In the rows, 128 means zero.
Each row has a class, written as a number after it; each block has new classes, again numbered from 0 up.
[150  91 111 120 124 138 153  76 164 118 107 190 112 115  99 111  76 128
 131 143 132 167 136 132 101 123  37 193  64 114 121  71 125] => 6
[177 122 143 118 117 132 152 106 115 158  90 116 150 179 109 119 180  83
 146 136 132 119 164 154 101 157  89 116 119 150  83 145 131] => 0
[119 162  94 112 150 179 116  61 113 131 105 109 125  89 123 155 141 174
 132 192 133 126 120 125  77 101 110 190 154 131 111 118 124] => 7
[140  94 109 148 116 117  38 120 149 102 164 143 138 104 135 154 161 112
 163 150 134 137 102  62 118 138  94 103 157 130  90  89 101] => 9
[104 125  95 155 133 106  96 114 152 152 126 160 141 104 109 185 148 132
 181 153 121 139 116  58 120 118  91 111 137 104 114  75 138] => 0
[142 138  84 102 106 145 139 128 147 144 141 137 143 136  70  89 118 165
 123 167  93 127 108 182 141 113 133 171 118 107 183 119 115] => 0
[123 161 122 121 138 106 106 128 113 162 179 100 101 137 183  96 102 174
 115 168 125  67 103 141  98  99 141 167 180 140 170 123 150] => 4
[174  83 139  89 107 111 105 130 117 168 107 171 147 164  89 128 169  53
 135 159 134 117  99 139  93 153  92 123 123 110  95 101 106] => 0
[131 112  90 103 151 123 100  22 157 159 124 156 147 125 153 133 167 134
 123 181  65  99 153  75  49 118  44 206 116 134  73  85  84] => 7
[147 123 104 142 131 147 146 146 123 183 128 142 129 130 102 136 165 143
 155 173 151 122 119 123  88 128 116 155 128 137 111 107 124] => 3
[131 127 101 127 138 129 118 111 138 148 114 126 124 124 113 156 184 119
 132 158 134 136 151 133  85 126 115 118 110 127 128 109 104] => 4
[161  90 171  94 112 114 116 116  82 168 111 103 109 181 141 109 167  65
  88 104 136 110 109 187  89 175  99  75 133 130 132 143 116] => 9
[130  82 107 109 160 114 108  83 116 161 113 124 144 151 150 137 183  84
 105 126 119 119 126 112  81 154  97 137 140 120  91 133 104] => 9
[156  87 150 117 125 135 104 102 112 132 105 152 151 139 120 128 181  80
 135 124 145 125 112 128  76 170  87 111 145 145  71 131  98] => 9
[130 157  89  76 132 171 113  57 135 127  69 154 104  97 136 138 133 179
 126 159 106  87 119 130 102  98  84 185 120 147 153  98 121] => 5
[161 128 186  96  77  90 148 142 117 142 101  92 120 182 119  88 125  97
 116  99 162 136 108 202 165 167 187  51 113 145 169 147 146] => 11
[132 122 158 133 101 133 144 139 150 174 135 118 104 155 116 122 110 157
 162 130 110 131 101 134 141 151 134  71 133 146 140 119 118] => 1
[169  90 115 124 128 133 146 121  94 192 103 147 120 180 157 141 180  72
 116 118 139 101 120 140 115 154 151  80 102 145 143 127 105] => 3
[176  94 125 127  94 135  82 107 116 197 162 135 116 175 142 113 143  98
 192 153 147 128 125 162 116 136  87  66 149 178 153 144 136] => 1
[133 117  78 128 148 117 119  94 151 109 115 180 116  96 166 138 190 129
 149 125 129 111 159 114  82  99  67 137 102 135 142  89 152] => 3
[138 100 140 186 154 139 118 162 160 115 146 142 152 141 122 111 206  58
 169 118 126 192 155 121 108 161  36 108  71  95  93 145 130] => 11
[137 141 123 121 103 105 133 108 132 147 113 105 152 144  99 154 163 135
 145 133 135 136 158 144 135 142 142 121 114 149 133 134 115] => 4
[134 136 104  87 123 144 128  83 135 112 104 119 140 130 114 112 116 143
 119 134 100 121 148 161 132 110 119 156 138 150 139 126 127] => 0
[138 100 117 121 125 115 111 115 124 159 126 132 163 143  85 134 182  62
 112 160 135 138 138 127  86 157 104 152 120 111  88 120  84] => 4
[122 104  82 165 191 156 156 134 144 156 133 118 141 141 140  67 154  89
  91 153 122 125 103  87  57 143 118 206 125  86  94 130 116] => 10
[143  87 140 115 107 110 123 145 138 155 126 134 162 155  98 128 214  89
 139  99 137 129 124 142  94 150 142  77 119 165  97 143  96] => 4
[152  96 133 154 111 140 151 119 134 185 124 127 101 167 149  97 137 100
 124 100 144 137 112 153  86 126  95  92 106 130 138 162 144] => 1
[ 64 154  54 132 185 201  78  93 119 118 121 106 125  85 152 166 143 170
  68 159 105  99 112  92  69  56 170 213 158  99 120 157  90] => 6
[100 111 116 153 149 138 108  96 116 155  65 186 182 130 133 135 160  73
 156 162 133 127 135  95  51 126 123 146 132 125  65 143 100] => 7
[134 101 112 118 148 114 142 133 145 125 113 127 180 120  91 129 206  89
 112 124 135 136 151  95  58 146 117 143 116 114  91 140 107] => 5
[142  79  83 107 156 142 134 106 134 189 117 172 115 139 133 125 127  91
  80 166  91 112 107 128  68 127  77 181  92  77 127  93  99] => 10
[154 109 126 143 124 133 113 105 133 151  85 191 183 132  92 113 193  93
 210 161 158 133 138 112  40 154  81  83 133 163  71 116 123] => 8
[149 108 119  91 112 172  93 104 105 108  85 218 139  84  89 173  59 111
 120 152 132 132  55  55 126 126 127 198 103 128  96  59  43] => 2
[100 170  78 124 173 129 155  77 123 149 114  83 122 127 143  97 141 157
 145 151 137  95 169 135  69 115 140 139 151 134 169 134 170] => 1
[125 113 207 133  78  71 131 107 145 133 104 179  65 148 160 110  88 130
 170  73 130 143  83 135 160 162  96  54  83 150 167  69 152] => 7
[161 137 118 158 169 193 139 107 133 151  66 166  90 124 149 115 189 124
 160 168 168 122 113 114  16 129  90 154 109 148  99 114 119] => 10
[132 119 118 132 132 160 112 113 114 146 134 164 133 120 101 115 137 106
 111 150 114 121 110 106 108 145  82 175 141 122  85 121  84] => 8
[137 129 107 149 177 171 115  86  92 106  92 127 120 119 177 127 155  86
  81 135 150 117 123 114  65 132  95 179 142 100 109 152 109] => 9
[118 141  89  97 146 191 104 121  96 154 118 160 132  97  92 163  80 174
 164 194 116  98  73  99 111 110 116 208 133 136 149  51 105] => 3
[128 119  19 126 198 175 120  99 117 156 119 128 125 118 174 148 197 120
 115 188 125 105 155 138  74  82 102 185 120  91 130 135 151] => 3
[152 125 129 123 124 155  97 112  64 182 134 116 149 148 133 118 171  80
 112 149 140  95  99 125  45 118  97 157 159 151 121 151  95] => 7
[109 119  70 151 157 180  95  90 126 119 128 164 178 100 129 131 205 113
 130 121 107 126 135 102  61 120 140 120 120 138  93 168  80] => 2
[109 111 154 169 142 123 106 107 128 136 126 169 138 143 145  94 173  60
 110  91 138 117 121 108  59 161 121 122  90 109  87 153 108] => 11
[153 147 193 127  84  96 157 122 124 131 100 141  88 124 119 131  69 132
 127 127 150 132 128 132 129 157  54 135 108 116 134  92 160] => 5
[122 123 139 120 152 110 125  93 114 153 123 127 142 144 127 124 151  84
 117 149 124 124 136 127  90 165  92 164 133 118 112 113 107] => 4
[134 144 106 135 118 146  98 114 120 140 159 111 100 127 117 131 124 150
 154 180 150 133 117 157 134 119  81 149 136 104 146 115 167] => 6
[112 144 121 117 119 148 103  67 121 142 125 140  90 124 130 135  98 155
 140 154 121 110 104 127 157 134  79 171 139 130 128  93 137] => 6
[116 146 110 149 172 112 143 175 133  96 123 119 131 100 158 138 127 120
 111 112 148 146 116  80 136  97 136 162 124  94 165 123 142] => 11
[145 115 120 112 104 120 107  81 114 158  94 163 132 141 122  88 136  96
 121 132 152 126 100 136  98 132 108 139 143 151 139 123 115] => 8
[105 147 110 162 154 110 118  74 125 158 109 160 136 114 157 130 190 107
 117 143 135  74 132  80  23 134 111 136 141 121 102 110 110] => 4
[158 123 129 113  98 114 157 117 140 167  92 141 155 133  88 164 159 113
 142 149 114 118 126 100  98 139  66 130 118 106 105 103 109] => 1
[102 100 183 191 163  75 157 209 143 161  97 160 134 139 163 127 179  76
 124 107 164 137 127  93  11 139 131  74 120  75  88 163 153] => 5
[126 126 133 168  96  65 133 129 133 119 148 155  75 118 164  95 105  92
 103 128 168 130 142 159 140 134  79 128 118  70 149 103 200] => 3
[114 114 144 192 111  99 149 144 136 154 138 184 162 119 128 138 146 119
 143 101 134 110  83  69 110 164 142  61 144  99  76 135 133] => 8
[122 102 159 145 113 133 147 121 145 142 149 120 122 157 135  85  91 122
 111  86 123 136  88 118 139 162 176 115 134 138 126 154 105] => 1
[162  72 127 113 145 177  96  77 101 128  84 167  89 159 144  75 141  36
 115 139 162 128 108 166  87 170  45 158 100 122  68 119 124] => 9
[127 145  63 158 168 208 105 129 124 154 146 125 155 106 115 183 164 162
 147 183  89 108 114  68  97 116 113 198 128 110  95 130  85] => 10
[ 79 157 181 128 122  93 148  84 102 120  70  93  69 137 126  99 104  81
 103  96 167 155 104 188 148 189 118  87 115  90 185  94 179] => 4
[154 122 124 142 112 135 112  82 108 170 151 132 158 141 117 131 162  98
 137 149 115 120 118 101  96 175 106  95 133 135  95 122  88] => 2
[151 116 159 158 108 148 137 106 112 126 100 143 131 150 123  90 116  99
 144 111 146 117 116 130 102 179  80 116 116 142  77 126 127] => 9
[166 116 124  99  90  92 131  69 117 181  95 176 139 140 106 134 146 107
 157 172 137 109 121 136  81 143  66 128 106 126 127  77 130] => 7
[129 126 106  90 114 169  50 139  69 122 166  99 110 122 110 121 120  88
  95 152 132 126 110 166 143 120 137 133 149 127 141 141 101] => 2
[138 120 100  94 120 158 113  85 119 160 126 168 115 131 109 128  83 131
 125 159 118  85  92  91 131 131 114 217 123 129 109  98  90] => 1
[165 141 115 103 110 146 145  72 131 154  89 133 158 143  80 117 169 141
 165 155 117 122 131 120 116 161  76 148 120 162 100 102 108] => 8
[120 149 104  98 111 110 133 107 138 133 116 166 143 100 103 151 116 161
  98 168  77  76 136 133  96 122 101 193 111  75 125  99 118] => 10
[109 148 131 128 159 150  96  84 136  82 135 150 151  81 118 135 138 130
 126 133 114 132 115  81  82 137  87 189 117 111 116  99  99] => 11
[136 133 168 113 119 123 149 124  90 167 106  81 104 192 158 103 150  83
  85 104 137  85 135 178 109 161 178  85 141 125 127 190 131] => 1
[105 124 138 205 136 113 129 150 152 123 117 178 126  99 134 157 194 114
 153  89 137 172 119  90  77 131  71  64  96  80 130 131 139] => 8
[119 118 149 118 118 165  85 147  95 157 113 140 113 152 111 155 173  80
 106 111  83  84 111 138  86 131  89  91 107 109  98 127  93] => 0
[ 99 159  82 119 159 162  81  32 108  86 127 147 139  71 161 121  97 156
 120 157 129 102  99  82  77  94 126 229 159 136 142 107 119] => 7
[138 144 172  93  93  79 155  83 125 132  65 103 112 159 143 104 118 132
 120  99 156 113 119 146 138 142 150 103 153 176 159 113 143] => 6
[ 99 111 153 139 150  79 114 148 159 109 161 142 130 134 178  86 180 124
 125  50 114 145 149 155  89 111 126  92 106 143 177 172 145] => 11
[164  84 135 110 104 131 110 145 106 151 134 130 144 142 106 151 172  77
 121 137 146 157 122 157 132 144 126 106 143 145 131 133  96] => 3
[148 118  80  88 145 184 126  82 110 162 114 160 137 130  94 100  90 137
 115 173 123  96  91 123  91 108 130 225 144 153 114 104  93] => 0
[163 105 140 154 123 160 109 140  80 171 115 163 115 174 160  70  97  36
 126 180 153  97  95 179  70 131  36 128 129  87 120 129 161] => 6
[124 107  97 145 149 129  88  68 157 136 168 153 134 106 129 126 171 121
 115 157 117 136 133  97  56 145  97 186 129 109  99 121  99] => 10

A new block, with new classes numbered from 0.
[129 102 121 113 136 108  84  93 126 124 111 197 136  59  97 146 108 120
 163  90 154 183  60 162  71 162 119 128  97 194 156 170  94] => 7
[153 129 110 132 127 162 150 172 106 138 133 106  84 115 140 112 152 113
 118 128 139  70 196 153  76 100 122 112 131  97  73 122 141] => 4
[129 124 136 115 141 140 165 141 119 145 137 111  94 137 157 118 134 109
 108 153 121 114 158 113 110 147 110 134 115 122 115 124 115] => 6
[ 62 105 106 112 148 119 120 139 124 118 124  94 148 124 158 119 156 149
 133 129 111  98 128 175 170  91 173 157 159 108 108 168 142] => 8
[101 174 141 184 127 145 113 153 129  98 122 152 149 141  82  91  71 144
 138 128 105 113  99 106  95 139 127 129 127 170 190 153 149] => 3
[138 123 144 141 111 153 169 135 120 112 116 131 138 132 110 143 126 136
 151 118 136 114 150 136 127 123 121 123 113 133 144 137 131] => 5
[133 134 120 147 117 133 128 123 123 126 133 135 119 131 113 136 121 123
 138 128 127 142 136 108 118 150 110 124 127 142 124 115 110] => 7
[121 122 111 132 125 139 142 133 118 132 138 118 104 136 132 115 142 106
 125 138 133 131 144 114 111 148 116 139 114 124 120 117 120] => 6
[122 109 118 135 119 142 125 137 127 132 128 125 146 109 117 134 119 122
 131 123 133 137 114 134 122 121 139 136 120 132 162 132 130] => 6
[132 124 127 143 112 137 129 133 108 135 135 123 128 125 103 150 139 113
 141 131 125 149 125 128 130 123 134 136 116 129 148 117 140] => 5
[114 116  97 114 108  81 110 119 105 142 130 138 126 116 121 113 133 122
 151 123 143 144  99 112 110 126 128 134  92 135 122  95 118] => 2
[156  88 108 128 107 149 106 118 114 145 122 169 135 118 132  88 131 142
 145 108 150 135  88  80 146 192 174  98 124  91  99 110 171] => 8
[130 105 137 135 118 141 134 149 123 135 109 115 104 131 112 113 125  98
 127 141 149 126 140 108  97 126 126 126 119 121 139 115 133] => 6
[131 128 142 147 139 131 139 129 112 129 134 131 119 121 101 156 134 122
 132 130 122 162 111 122 104 163 124 147 127 148 154 141 127] => 5
[ 96  89 156 147 111  88 158 116 136 109 118 137 100 140 122 149 135  95
 149 145 115 156 119 127 110 160  78 142  95 148 167 116  98] => 6
[146 121  99 118 146 132 107 204 178  98 116  97 175  88  70  96 112 190
 127  68 163 116 165 101  93 121 123 122 178 122 163 155 147] => 1
[150 134 122 181 136 161 126 131  75 154 129 104  92 137 101 147 101 140
  95 138 111 109 180 116  88 132 152 134 165 124 104 124 141] => 2
[ 96 142  67 197  92 167 135 150 134 129 133 116 174 146 129 110 132 121
 169 123 148 107 189  97 117 159 164  98 146  81 130 123 178] => 9
[113 119 117 144 129 122 125 121 122 123 136 129 116 134 117 134 126 130
 135 132 125 148 117 107 131 142 127 138 133 137 141 127 129] => 8
[131 126 132 127 142 131 135 159 131 138 126  98 106 141 127 125 146 124
 126 139 129 127 159 117 115 147 121 140 138 117 128 121 139] => 5
[137 116 131 118 121 132 145  97  88 117 106 145 104 147  92 142 114 138
 127 107 122 167 113 115 154 126  99 144 107 154 133 139 106] => 2
[119 133 122 145 112 155 149 140 112 131 130 142 146 158 132 144 139 106
 151 143 131 133 104 126 149 138 139 124 114 124 157 125 156] => 5
[134 120 112 130 133 179 149 120 124 123 143 118 127  99  92 151 129 128
 124 100 136 161 158 121 143 112 133 108 132  99 153 167 144] => 4
[109 122 137 121 134 124 130 131 130 130 137 124 122 119 113 137 127 115
 139 125 143 133 118 121 113 135 125 126 138 135 131 126 121] => 4
[125 129 127 133 138 156 167 128 102 112 113 132  98 158 116 130 124 121
 112 138 121 127 138 131 119 142  99 121 124 128 106 144 116] => 7
[122 119 127 128 131 124 124 154 109 155 107 108 103 114 136 120 132 105
 147 138 140 120 170 115 108 119 149 129 131 115 113 121 144] => 5
[138  90 154 162 138 167 196 245 155 118  51  37 132 160 129  71 128 183
  88 101  91  84 199 162 157  86 103 176 171  61 158 118 142] => 1
[111 116 130 116 130 113 117 101 122 133 133 137 151 116 113 151 127 114
 142 121 124 168 109 128 145 128 144 128 142 140 150 127 135] => 0
[130 120 136 126 137 122 159 117 135 132 112 125 114 127 151 124 130 103
 139 129 133 120 161 132 122 123 112 137 117 121 119 127 113] => 3
[116 129 121 147 117 149 119 129 104 142 108 118 121 116 113 127 115 127
 138 119 120  96 170 127 124 114 150 120 137 132 101 131 130] => 9
[121 110 121 134 111 124 108 109 140 127 137 138 139 106 113 160 125 111
 132 127 133 175  94 140 120 137 118 129 130 143 161 121 128] => 7
[129 136 157 150 151 152 146 112  99 134 141 129 117 139 136 184 108 109
 116 144 117 149 128 134 140 127 131 142 145 125 115 137 126] => 4
[134 117 117 101 131  96  86 101 112 118 118 140 106 111  91 127 146 119
 140 101 135 185 101 116 137 125 111 164 118 169 134 127 110] => 0
[149 140 143 101 150 109 119 117 133 127 119 144 143 146 134 132  98 141
 123 130 143 129 124 130 101 156 117 121 152 155 106 117 120] => 0
[116 129 102 151 121 158 124 135 128 124 129 113 107 134 137 114 154 115
 128 132 128 113 151 160 114 124 128 137 119 113 109 121 128] => 7
[117 123 145 146 130 130 132 132 113 131 132 146 127 112  99 138 104 115
 155 120 136 143 122 110 102 145 128 119 123 141 145 139 124] => 4
[133 125 130 147 138 144 149 136 107 135 119 126 120 134 138 115 125 102
 129 136 122 115 157 133 110 127 132 139 128 111 113 142 142] => 3
[134 105 108 161 140 139 120 153 138 104 123 122 173 120  81 147 116 141
 112 115 164 144  95 133  96 123 149 128 145  98 165 145 166] => 1
[118 135 104 120 134 128 149 164 142 135 132 101 116 148 151  80 132 120
 113 136 125  97 151 118 121 128 103 150 129 117 136 112 142] => 3
[139 129  94 135 130 139 143 146 116 156 125  82 112 150 144 127 143 134
 106 137 127 113 177 134 118 116 130 138 147 102 114 109 129] => 2
[110 131  98 134 133 107 127 114 142 114 153 125 131 156 137 133 169 116
 132 154 133 158  81 138 129 139 121 135  93 113 140 122 123] => 8
[124 123 125  95 104 114 135 122 117 138 114 129 134 130 125 116 122 134
 129 123 133 135 105 137 127 108 117 126 110 139 132 111 119] => 2
[ 98 101 133 100 125 115 118 136 144 106 117 116 117 135  95 104 131 144
 120 108 130 127 104 109 142 155  96 158 131 150 139 124 134] => 9
[111 125 134 118 119  93  90  85 118 144 132 140 101 102  75 122 139  91
 153 122 133 193 120  93  92 162 130 119 131 163 137 113 114] => 0
[106 121 142 118 177 171 142 213 157 112 118  39 124 201  69  76 150 168
  81 143  86  59 195 140 148 114 126 123 188  94 166 164 167] => 0
[ 98 129 123 131 131 126 120 130 133 128 126 111 103 127 142 132 150  99
 128 144 126 123 155 133 111 131 120 135 126 124 113 132 142] => 9
[126  88  98 150 121 127 147 160 200 118 102  56 138 163 129 127 120 166
 131 117 150 123 192  70 209  94 123 123 154  59 183  74 145] => 8
[114 125 127 133 133 128 138 135 139 129 125 107 123 141 131 112 148 118
 134 137 128 123 162 128 114 138 132 126 142 117 139 127 144] => 0
[136 129 120 132 147 134 119 154 135 125 126 116 118 133 124 119 136 130
 119 125 140 112 150 116 119 131 127 130 137 115 117 128 135] => 1
[ 44  91 227 184 151 121 181  18 107 102 115 198  99  87  44 235  64 113
 152 123  88 162 119  65 114 214 168  34 191 178 180 168 123] => 0
[139 129 147  63 179 181 140 145  96 153 112 131 100 109 132 112  81 161
  96  92 118  86 154 134 149 127 139 117 177 140  65 151 117] => 4
[126 123 114 155 137 139 110 147 162 137 123 109 118 132 134 129 120 129
 134 136 133 133 158 118 115 132 136 117 150 119 161 121 142] => 8
[108 155  55 145  60 121 104 141  82 195 121 144 173  71 154  68 115  95
 163 120 133 136 108 168  80  76 180 107  72 110 128  93 134] => 1
[130 117 150 123 148 125 163 119 127 134 117 114  92 127 142 106 134 110
 121 132 128 118 164 107 115 150 114 145 128 116 103 131 119] => 3
[138 123 129 139 149 116 120 120 126 134 140 126 112 128 126 129 126 127
 113 137 131 145 126 108 100 168 127 147 137 136 139 118 144] => 0
[125 124 134 126 148 136 134 136 135 131 135 116 102 143 135 135 143 117
 133 131 132 115 158 139 121 142 112 129 135 120 107 130 115] => 4
[128 108 121 140 125 140 136 130 119 133 124 118 108 128 103 138 107 124
 126 121 131 129 146  99 131 133 113 142 129 149 155 119 108] => 6
[125 112 138 125 149 138 143 144 132 134 133 114 111 134 128 145 131 119
 139 125 135 113 169 116 137 133 122 123 146 113 117 132 124] => 4
[114 112 126 162 105 140 144 121  80 122 104 136 104 122  62 112 114 120
 150 107 132 131 149  87 101 152 119 135 115 150 119 140 123] => 9
[129 126 123 124 146 118 141 135 143 129 122 110 109 134 135 104 134 121
 121 126 132 113 151 118 113 143 110 148 134 123 119 119 120] => 3
[144 120 124 140 115 131 130 121 121 110 126 138 133 129  88 120 146 117
 142 118 147 164 116 102 113 143 125 129 116 128 152 132 149] => 0
[107 136 104 172 122 138 129 108 116 118 152 128  97 115 117 149 131 112
 137 136 131 149 150 106 103 131 133 131 132 137 135 129 134] => 8
[123 113 121 128 120 123 139 123 129 119 126 140 123 112 120 132 123 116
 132 126 141 145 107 121 104 138 112 128  99 138 152 124 115] => 6
[128 120 103 137 111 142  99 140 132 122 123 124 117 122 107 131 132 115
 133 123 134 143 127 115 144 102 121 125 121 126 148 115 141] => 7
[122 126 123 121 142 115 130 147 143 129 117 116 124 127 130 125 130 131
 124 125 133 110 146 126 124 119 123 118 133 120 125 123 119] => 1
[115  85 103 163 138 112  72 168 185 149 131  81 160  65  98 136 135 122
 169 107 171 119 184 137  69 117 170 127 166 107 157 104 129] => 7
[ 97 130  73 133 122 125  80 142 200 125 145 106 121  89 130 133 155 104
 151 122 153 161 154 105 125 113 121 109 127 120 194 115 143] => 7
[146 153 117 138 156 161 138 153 113 141 122 108  93 125 131 128 119  92
 101 152 137 139 162 147  58 101 117 128 112 122 117 128 115] => 6
[130 114 125 124 140 141 140 138 130 131 130 114 108 132 130 127 125 123
 116 131 131 122 147 119 121 140 115 139 125 127 128 118 117] => 6
[128 111 138 123 134 117 137 130 125 135 126 138 124 114 116 139 118 127
 145 113 142 137 109 110 128 143 119 131 125 141 142 126 110] => 4
